Below are the code and all the weights of a small trained network. Each question names an input and a class and asks about switching units off, where a switched-off unit gives its printed mean instead of its output.

import numpy as np


def w(rows, s, z=0):
    codes = np.array(rows[::2]) - 128.0
    scale = np.full(codes.shape[1], s)
    scale[-1] = z or s
    return codes * scale


def f(y):
    return np.maximum(y, 0)


def log_softmax(a):
    a = a - a.max(-1, keepdims=True)
    return a - np.log(np.exp(a).sum(-1, keepdims=True))


def net(x, mask):
    res = np.array(x, float).reshape(1, 4) / 4 @ E
    y = f(res @ A[0][:, :-1].T + A[0][:, -1])
    res = res + np.where(mask, y, B[0][:, -1]) @ B[0][:, :-1]
    return log_softmax(res[-1] @ U[:, :-1].T + U[:, -1])


A, B = {}, {}
E = w([
[156,91,68,161,81,3],'x0',
[123,128,147,126,136,113],'x1',
[121,129,106,141,129,142],'x2',
[221,77,144,196,199,150],'x3',
],0.011)
A[0] = w([
[143,183,127,128,147,132,81],'N0',
[208,90,122,164,221,137,181],'N1',
[114,131,199,89,193,247,4],'N2',
[151,117,141,155,134,134,139],'N3',
[7,190,106,59,41,109,246],'N4',
[125,150,153,104,183,179,46],'N5',
[208,101,151,196,174,146,223],'N6',
[206,103,155,204,171,147,203],'N7',
[143,114,114,166,118,79,30],'N8',
[171,84,66,171,111,13,18],'N9',
],0.013,0.0011)
B[0] = w([
[161,97,160,143,126,132,139],'N0',
[92,147,126,42,164,123,199],'N1',
[155,122,102,250,39,98,223],'N2',
[177,75,158,91,128,140,148],'N3',
[118,101,149,30,199,145,253],'N4',
[169,164,114,194,136,96,176],'N5',
[82,127,97,36,139,161,196],'N6',
[95,115,166,62,177,124,196],'N7',
[167,97,166,164,102,72,164],'N8',
[146,171,106,248,75,162,218],'N9',
],0.013,0.018)
U = w([
[82,121,145,2,209,136,253],'0',
[191,179,117,229,84,116,3],'1',
],0.0096,0.0014)

Each question gives the input, the list of numbers given to net, and the class t.
The units are the neurons (one row each of A and B). Each row of codes is followed by its name. A weight is (code - 128) times the scale printed after its matrix; where a second scale follows, it is the last column's (A, B and U).
mask holds one flag per neuron, in row order. A switched-off neuron (its flag False) gives its mean, the last column of its row in B, instead of its output. The means were averaged over made-up inputs and are rounded, as every weight is.
A unit's drop is (log p(t) with every unit on - log p(t) with that unit switched off) / (log p(t) with every unit on - log p(t) with every unit switched off).
The circuit of an input: a set's keep is (log p(t) with only the set's units on - log p(t) with every unit switched off) / (log p(t) with every unit on - log p(t) with every unit switched off). Starting from all 10 units, units are removed one at a time, each time the one whose removal leaves the highest keep (on an exact tie, the one counted first), for as long as the keep stays at least 0.8.
units of the circuit, in order: the units of the circuit, biggest drop first
top k neurons: the k neurons with the biggest drops, biggest first
drop when u is switched off: that unit's drop, to one decimal
input [-8,-8,4,-5], class 1: units of the circuit, in order : (N2)
input [6,1,4,7], class 0: top 2 neurons : (N1; N6)
input [5,-3,8,5], class 0: top 3 neurons : (N2; N1; N6)
input [3,-3,-8,2], class 1: top 2 neurons : (N4; N9)
input [8,-1,-3,8], class 0: top 3 neurons : (N1; N6; N7)
input [5,1,-2,6], class 0: top 4 neurons : (N2; N1; N6; N7)
input [5,-2,-1,5], class 0: top 3 neurons : (N2; N1; N6)
input [6,6,-1,8], class 0: top 3 neurons : (N1; N6; N7)
input [7,-5,8,8], class 0: top 4 neurons : (N1; N6; N7; N2)
input [-8,0,-3,3], class 1: drop when N2 is switched off : 1.0
input [5,1,-3,-3], class 1: drop when N8 is switched off : 0.0
input [-6,2,5,-5], class 1: drop when N6 is switched off : 0.2
